Below is a small trained network, with its code and all its weights. Each question gives an input and a class and asks what happens when units are switched off, that is, made to give their printed mean instead of their output.

import numpy as np


def w(rows, s, z=0):
    codes = np.array(rows[::2]) - 128.0
    scale = np.full(codes.shape[1], s)
    scale[-1] = z or s
    return codes * scale


def f(y):
    return np.maximum(y, 0)


def log_softmax(a):
    a = a - a.max(-1, keepdims=True)
    return a - np.log(np.exp(a).sum(-1, keepdims=True))


def net(x, mask):
    res = np.array(x, float).reshape(1, 3) / 4 @ E
    y = f(res @ A[0][:, :-1].T + A[0][:, -1])
    res = res + np.where(mask, y, B[0][:, -1]) @ B[0][:, :-1]
    return log_softmax(res[-1] @ U[:, :-1].T + U[:, -1])


A, B = {}, {}
E = w([
[193,139,237,125,119,116,156,141,4,74],'x0',
[98,216,112,128,84,233,61,143,128,107],'x1',
[139,130,158,92,169,136,135,180,153,98],'x2',
],0.015)
A[0] = w([
[74,159,40,141,98,167,63,174,148,140,217],'n1',
[117,148,137,183,86,249,125,118,118,106,238],'n2',
[62,166,107,112,125,170,42,115,174,95,179],'n3',
[162,86,122,158,121,116,147,77,120,137,101],'n4',
[41,94,90,146,84,114,92,76,154,162,118],'n5',
[198,191,217,142,91,112,133,127,73,122,253],'n6',
[136,59,131,114,103,70,131,168,160,148,84],'n7',
[121,112,98,106,150,119,143,154,209,112,86],'n8',
[103,66,109,152,164,14,177,71,131,169,233],'n9',
[73,144,104,80,107,190,84,88,159,185,131],'n10',
[185,176,175,141,159,136,113,192,93,86,135],'n11',
],0.012,0.0032)
B[0] = w([
[71,144,119,152,117,225,186,79,84,149,245],'n1',
[26,73,102,85,121,199,81,192,111,254,224],'n2',
[134,123,100,250,70,204,191,24,180,152,232],'n3',
[84,112,161,136,114,160,91,197,165,120,166],'n4',
[74,119,90,121,72,185,169,104,83,126,209],'n5',
[63,53,32,83,87,73,149,61,102,147,249],'n6',
[105,98,167,103,145,117,65,161,171,174,179],'n7',
[99,65,145,88,115,122,129,141,163,157,186],'n8',
[94,97,191,143,75,149,13,201,203,192,246],'n9',
[118,219,39,160,69,233,175,32,83,109,218],'n10',
[112,138,85,122,100,156,155,11,121,132,218],'n11',
],0.0094,0.019)
U = w([
[192,177,107,112,157,113,130,143,95,65,27],'0',
[138,61,95,90,101,68,218,89,44,65,235],'1',
[147,79,246,151,104,81,71,239,190,147,250],'2',
[173,165,115,156,186,126,82,134,110,63,33],'3',
[159,176,130,109,120,133,144,143,120,172,12],'4',
[178,192,93,127,137,107,132,148,133,83,27],'5',
[102,209,91,177,87,208,179,81,111,154,190],'6',
[70,40,103,88,86,177,99,143,104,175,144],'7',
],0.011,0.0024)

Each question gives the input, the list of numbers given to net, and the class t.
The units are the neurons (one row each of A and B). Each row of codes is followed by its name. A weight is (code - 128) times the scale printed after its matrix; where a second scale follows, it is the last column's (A, B and U).
mask holds one flag per neuron, in row order. A switched-off neuron (its flag False) gives its mean, the last column of its row in B, instead of its output. The means were averaged over made-up inputs and are rounded, as every weight is.
A unit's drop is (log p(t) with every unit on - log p(t) with that unit switched off) / (log p(t) with every unit on - log p(t) with every unit switched off).
The circuit of an input: a set's keep is (log p(t) with only the set's units on - log p(t) with every unit switched off) / (log p(t) with every unit on - log p(t) with every unit switched off). Starting from all 11 units, units are removed one at a time, each time the one whose removal leaves the highest keep (on an exact tie, the one counted first), for as long as the keep stays at least 0.8.
circuit, biggest first: the units of the circuit, biggest drop first
unit that matters most: the unit with the biggest drop
top k neurons: the k neurons with the biggest drops, biggest first
drop when u is switched off: that unit's drop, to one decimal
input [-1,0,0], class 6: unit that matters most	n2
input [5,7,-2], class 7: top 2 neurons	n2, n6
input [-3,-1,8], class 2: top 2 neurons	n6, n10
input [7,-4,1], class 1: circuit, biggest first	n2, n6
input [2,3,-5], class 7: top 2 neurons	n2, n10
input [8,1,-5], class 1: circuit, biggest first	n9, n6
input [5,-4,5], class 1: circuit, biggest first	n2, n6
input [6,8,-4], class 7: top 2 neurons	n2, n6
input [-5,-2,-6], class 6: top 2 neurons	n10, n2
input [3,-2,7], class 1: top 2 neurons	n9, n2
input [5,7,3], class 7: drop when n6 is switched off	0.3
input [4,3,0], class 7: drop when n2 is switched off	0.2
input [8,5,4], class 7: drop when n2 is switched off	2.6
input [3,4,-6], class 7: circuit, biggest first	n2
